Below is a small trained network, with its code and all its weights. Each question gives an input and a class and asks what happens when units are switched off, that is, made to give their printed mean instead of their output.

import numpy as np


def w(rows, s, z=0):
    codes = np.array(rows[::2]) - 128.0
    scale = np.full(codes.shape[1], s)
    scale[-1] = z or s
    return codes * scale


def norm(h):
    return h / np.sqrt((h * h).mean(-1, keepdims=True) + 1e-5)


def f(y):
    return y / 2 * (1 + np.tanh(0.7978845608 * (y + 0.044715 * y**3)))


def log_softmax(a):
    a = a - a.max(-1, keepdims=True)
    return a - np.log(np.exp(a).sum(-1, keepdims=True))


def net(x, mask):
    res = np.array(x, float).reshape(1, 5) / 4 @ E
    u = 0
    for l in range(4):
        y = f(norm(res) @ A[l][:, :-1].T + A[l][:, -1])
        res = res + np.where(mask[u : u + 3], y, B[l][:, -1]) @ B[l][:, :-1]
        u += 3
    return log_softmax(norm(res)[-1] @ U[:, :-1].T + U[:, -1])


A, B = {}, {}
E = w([
[129,111,243,96],'x0',
[89,70,91,174],'x1',
[98,170,154,254],'x2',
[80,77,141,145],'x3',
[9,221,114,131],'x4',
],0.0083)
A[0] = w([
[71,221,105,157,91],'0.n0',
[116,190,164,80,7],'0.n1',
[110,254,98,98,4],'0.n2',
],0.0082,0.0033)
B[0] = w([
[4,187,120,147,255],'0.n0',
[171,116,80,129,134],'0.n1',
[171,201,84,154,202],'0.n2',
],0.014,0.0019)
A[1] = w([
[85,81,104,141,141],'1.n0',
[222,76,21,220,10],'1.n1',
[71,185,138,253,2],'1.n2',
],0.0071,0.0018)
B[1] = w([
[175,96,112,57,155],'1.n0',
[97,20,48,117,209],'1.n1',
[105,132,97,254,254],'1.n2',
],0.01,0.0025)
A[2] = w([
[201,156,248,167,19],'2.n0',
[115,97,103,196,4],'2.n1',
[168,136,156,144,61],'2.n2',
],0.014,0.0025)
B[2] = w([
[136,99,214,131,252],'2.n0',
[254,116,131,252,190],'2.n1',
[157,187,165,183,137],'2.n2',
],0.0084,0.0042)
A[3] = w([
[210,91,253,222,96],'3.n0',
[146,72,197,60,182],'3.n1',
[207,54,97,174,8],'3.n2',
],0.0075,0.0018)
B[3] = w([
[240,167,162,105,254],'3.n0',
[2,136,157,151,223],'3.n1',
[157,44,51,154,173],'3.n2',
],0.01,0.0042)
U = w([
[177,123,247,124,169],'0',
[84,54,99,55,99],'1',
[192,112,148,250,88],'2',
[164,227,78,68,88],'3',
[159,23,43,170,143],'4',
[56,220,85,215,208],'5',
[193,159,107,131,2],'6',
[41,139,166,80,93],'7',
],0.02,0.0073)

Each question gives the input, the list of numbers given to net, and the class t.
The units are the neurons (one row each of A and B). Each row of codes is followed by its name. A weight is (code - 128) times the scale printed after its matrix; where a second scale follows, it is the last column's (A, B and U).
mask holds one flag per neuron, layer by layer. A switched-off neuron (its flag False) gives its mean, the last column of its row in B, instead of its output. The means were averaged over made-up inputs and are rounded, as every weight is.
A unit's drop is (log p(t) with every unit on - log p(t) with that unit switched off) / (log p(t) with every unit on - log p(t) with every unit switched off).
The circuit of an input: a set's keep is (log p(t) with only the set's units on - log p(t) with every unit switched off) / (log p(t) with every unit on - log p(t) with every unit switched off). Starting from all 12 units, units are removed one at a time, each time the one whose removal leaves the highest keep (on an exact tie, the one counted first), for as long as the keep stays at least 0.8.
units of the circuit, in order: the units of the circuit, biggest drop first
unit that matters most: the unit with the biggest drop
k most important neurons: the k neurons with the biggest drops, biggest first
top k neurons in layer l: the k neurons of layer l with the biggest drops, biggest first
drop of u: that unit's drop, to one decimal
input [-6,-3,-7,-3,-2], class 1: unit that matters most -> 2.n1
input [6,2,8,8,3], class 2: 2 most important neurons -> (2.n1; 1.n2)
input [-7,4,-6,7,5], class 1: units of the circuit, in order -> (1.n0; 1.n2)
input [0,-2,1,2,-2], class 0: units of the circuit, in order -> (0.n0; 1.n2)
input [1,-3,3,8,-7], class 0: units of the circuit, in order -> (1.n2; 3.n0)
input [-1,-3,-7,-4,-7], class 1: top 2 neurons in layer 2 -> (2.n1; 2.n0)
input [-6,-7,-3,-4,-5], class 4: 4 most important neurons -> (0.n0; 1.n1; 3.n0; 3.n2)
input [6,0,-5,-2,3], class 7: 2 most important neurons -> (3.n1; 3.n0)
input [3,3,-7,-6,1], class 7: top 2 neurons in layer 1 -> (1.n1; 1.n0)
input [-2,5,1,0,0], class 4: top 2 neurons in layer 2 -> (2.n0; 2.n2)
input [-1,-5,-3,6,2], class 1: top 2 neurons in layer 2 -> (2.n1; 2.n0)
input [5,-5,-8,-2,1], class 7: 3 most important neurons -> (3.n1; 3.n0; 2.n1)
input [-7,1,7,-6,-5], class 4: 2 most important neurons -> (1.n1; 3.n2)
input [1,-7,8,-3,-4], class 0: units of the circuit, in order -> (2.n0)
input [-7,-4,3,8,-2], class 4: top 2 neurons in layer 1 -> (1.n1; 1.n0)
input [-7,8,6,-8,-5], class 4: drop of 1.n1 -> 0.6
input [-6,1,8,-5,-7], class 4: drop of 1.n1 -> 0.7
